Below is a small trained network, with its code and all its weights. Each question gives an input and a class and asks what happens when units are switched off, that is, made to give their printed mean instead of their output.

import numpy as np


def w(rows, s, z=0):
    codes = np.array(rows[::2]) - 128.0
    scale = np.full(codes.shape[1], s)
    scale[-1] = z or s
    return codes * scale


def norm(h):
    return h / np.sqrt((h * h).mean(-1, keepdims=True) + 1e-5)


def f(y):
    return np.maximum(y, 0)


def log_softmax(a):
    a = a - a.max(-1, keepdims=True)
    return a - np.log(np.exp(a).sum(-1, keepdims=True))


def net(x, mask):
    res = np.array(x, float).reshape(1, 8) / 4 @ E
    u = 0
    for l in range(3):
        y = f(norm(res) @ A[l][:, :-1].T + A[l][:, -1])
        res = res + np.where(mask[u : u + 3], y, B[l][:, -1]) @ B[l][:, :-1]
        u += 3
    return log_softmax(norm(res)[-1] @ U[:, :-1].T + U[:, -1])


A, B = {}, {}
E = w([
[75,96,118,108,145,137,109,30],'x0',
[58,143,125,93,103,160,156,169],'x1',
[107,112,113,140,102,109,111,133],'x2',
[119,163,142,113,133,156,107,154],'x3',
[126,146,113,127,132,136,112,153],'x4',
[172,252,94,200,89,132,127,79],'x5',
[132,179,87,60,126,46,111,134],'x6',
[124,147,126,124,136,150,120,141],'x7',
],0.014)
A[0] = w([
[146,206,198,145,111,173,175,241,4],'0.n1',
[224,134,141,147,172,185,51,254,225],'0.n2',
[239,180,69,167,140,131,152,106,29],'0.n3',
],0.0083,0.0044)
B[0] = w([
[161,56,43,108,138,77,238,31,205],'0.n1',
[88,7,99,209,89,2,106,43,254],'0.n2',
[184,126,164,160,100,98,80,140,205],'0.n3',
],0.0097,0.0076)
A[1] = w([
[170,170,84,43,160,43,61,158,77],'1.n1',
[249,41,219,89,159,123,81,251,250],'1.n2',
[75,169,73,90,114,134,229,185,131],'1.n3',
],0.011,0.002)
B[1] = w([
[115,68,204,229,132,108,145,127,254],'1.n1',
[84,144,97,160,192,1,192,123,241],'1.n2',
[119,93,220,104,61,140,172,108,215],'1.n3',
],0.016,0.0047)
A[2] = w([
[230,203,126,195,47,173,131,123,112],'2.n1',
[147,85,106,10,188,88,84,157,136],'2.n2',
[77,195,93,87,119,196,95,71,3],'2.n3',
],0.013,0.0051)
B[2] = w([
[94,84,118,108,207,54,109,162,254],'2.n1',
[126,151,4,43,128,98,97,111,160],'2.n2',
[153,71,98,97,113,72,114,138,144],'2.n3',
],0.018,0.0084)
U = w([
[158,119,172,90,104,107,132,100,202],'0',
[106,155,173,125,129,122,103,91,207],'1',
[97,114,252,191,171,174,135,152,117],'2',
[89,255,67,35,220,47,97,253,46],'3',
[175,142,95,82,55,113,108,34,108],'4',
[180,163,219,137,73,142,169,64,122],'5',
[103,135,155,130,84,131,121,111,2],'6',
],0.0074,0.0039)

Each question gives the input, the list of numbers given to net, and the class t.
The units are the neurons (one row each of A and B). Each row of codes is followed by its name. A weight is (code - 128) times the scale printed after its matrix; where a second scale follows, it is the last column's (A, B and U).
mask holds one flag per neuron, layer by layer. A switched-off neuron (its flag False) gives its mean, the last column of its row in B, instead of its output. The means were averaged over made-up inputs and are rounded, as every weight is.
A unit's drop is (log p(t) with every unit on - log p(t) with that unit switched off) / (log p(t) with every unit on - log p(t) with every unit switched off).
The circuit of an input: a set's keep is (log p(t) with only the set's units on - log p(t) with every unit switched off) / (log p(t) with every unit on - log p(t) with every unit switched off). Starting from all 9 units, units are removed one at a time, each time the one whose removal leaves the highest keep (on an exact tie, the one counted first), for as long as the keep stays at least 0.8.
circuit, biggest first: the units of the circuit, biggest drop first
most important unit: the unit with the biggest drop
top k neurons: the k neurons with the biggest drops, biggest first
top k neurons in layer l: the k neurons of layer l with the biggest drops, biggest first
drop of u: that unit's drop, to one decimal
input [-4,1,-2,3,3,-8,-7,-6], class 3: most important unit -> 1.n2
input [3,1,-4,5,1,7,-3,8], class 3: circuit, biggest first -> [2.n1, 1.n1]
input [6,-1,0,0,3,-7,0,-1], class 3: circuit, biggest first -> [2.n2, 0.n2, 1.n1]
input [-3,6,1,-1,2,-1,-3,4], class 5: circuit, biggest first -> [2.n1, 1.n3]
input [2,7,6,1,3,-3,0,-3], class 5: top 3 neurons -> [1.n3, 0.n2, 2.n1]
input [8,1,-1,1,5,3,-3,-1], class 4: circuit, biggest first -> [2.n3, 2.n1, 1.n1, 0.n2]
input [-1,-1,-3,-3,4,6,1,1], class 3: circuit, biggest first -> [2.n1, 1.n2]
input [-7,8,-1,3,7,1,7,1], class 5: circuit, biggest first -> [1.n3, 2.n1]
input [-6,4,5,1,-2,2,-1,-6], class 4: top 2 neurons -> [0.n1, 1.n1]
input [0,-1,4,-2,6,2,7,3], class 2: top 2 neurons -> [1.n1, 0.n2]
input [-4,1,-5,-4,-5,-1,6,6], class 2: top 2 neurons -> [1.n1, 2.n2]
input [1,6,6,-1,-2,-8,1,8], class 3: circuit, biggest first -> [2.n2, 0.n2]
input [1,1,-2,3,6,-8,-3,-5], class 3: circuit, biggest first -> [2.n2, 1.n1]
input [-1,-4,0,-3,3,8,-4,-1], class 3: top 2 neurons -> [2.n1, 1.n1]
input [3,-4,0,-2,4,-5,5,-7], class 2: top neuron -> [1.n1]
input [-7,-2,0,-5,-6,-2,7,7], class 2: top 3 neurons -> [1.n1, 2.n2, 0.n1]
input [6,8,7,0,-6,6,7,-3], class 5: top 2 neurons in layer 1 -> [1.n3, 1.n1]
input [4,0,-2,1,-7,-8,3,-8], class 3: drop of 1.n2 -> 0.1
input [-5,7,6,7,5,-5,6,2], class 0: drop of 1.n2 -> 0.0
input [1,-7,1,4,-7,4,8,2], class 2: drop of 0.n1 -> 0.1
input [1,6,7,-4,0,8,-5,3], class 3: top neuron in layer 0 -> [0.n2]
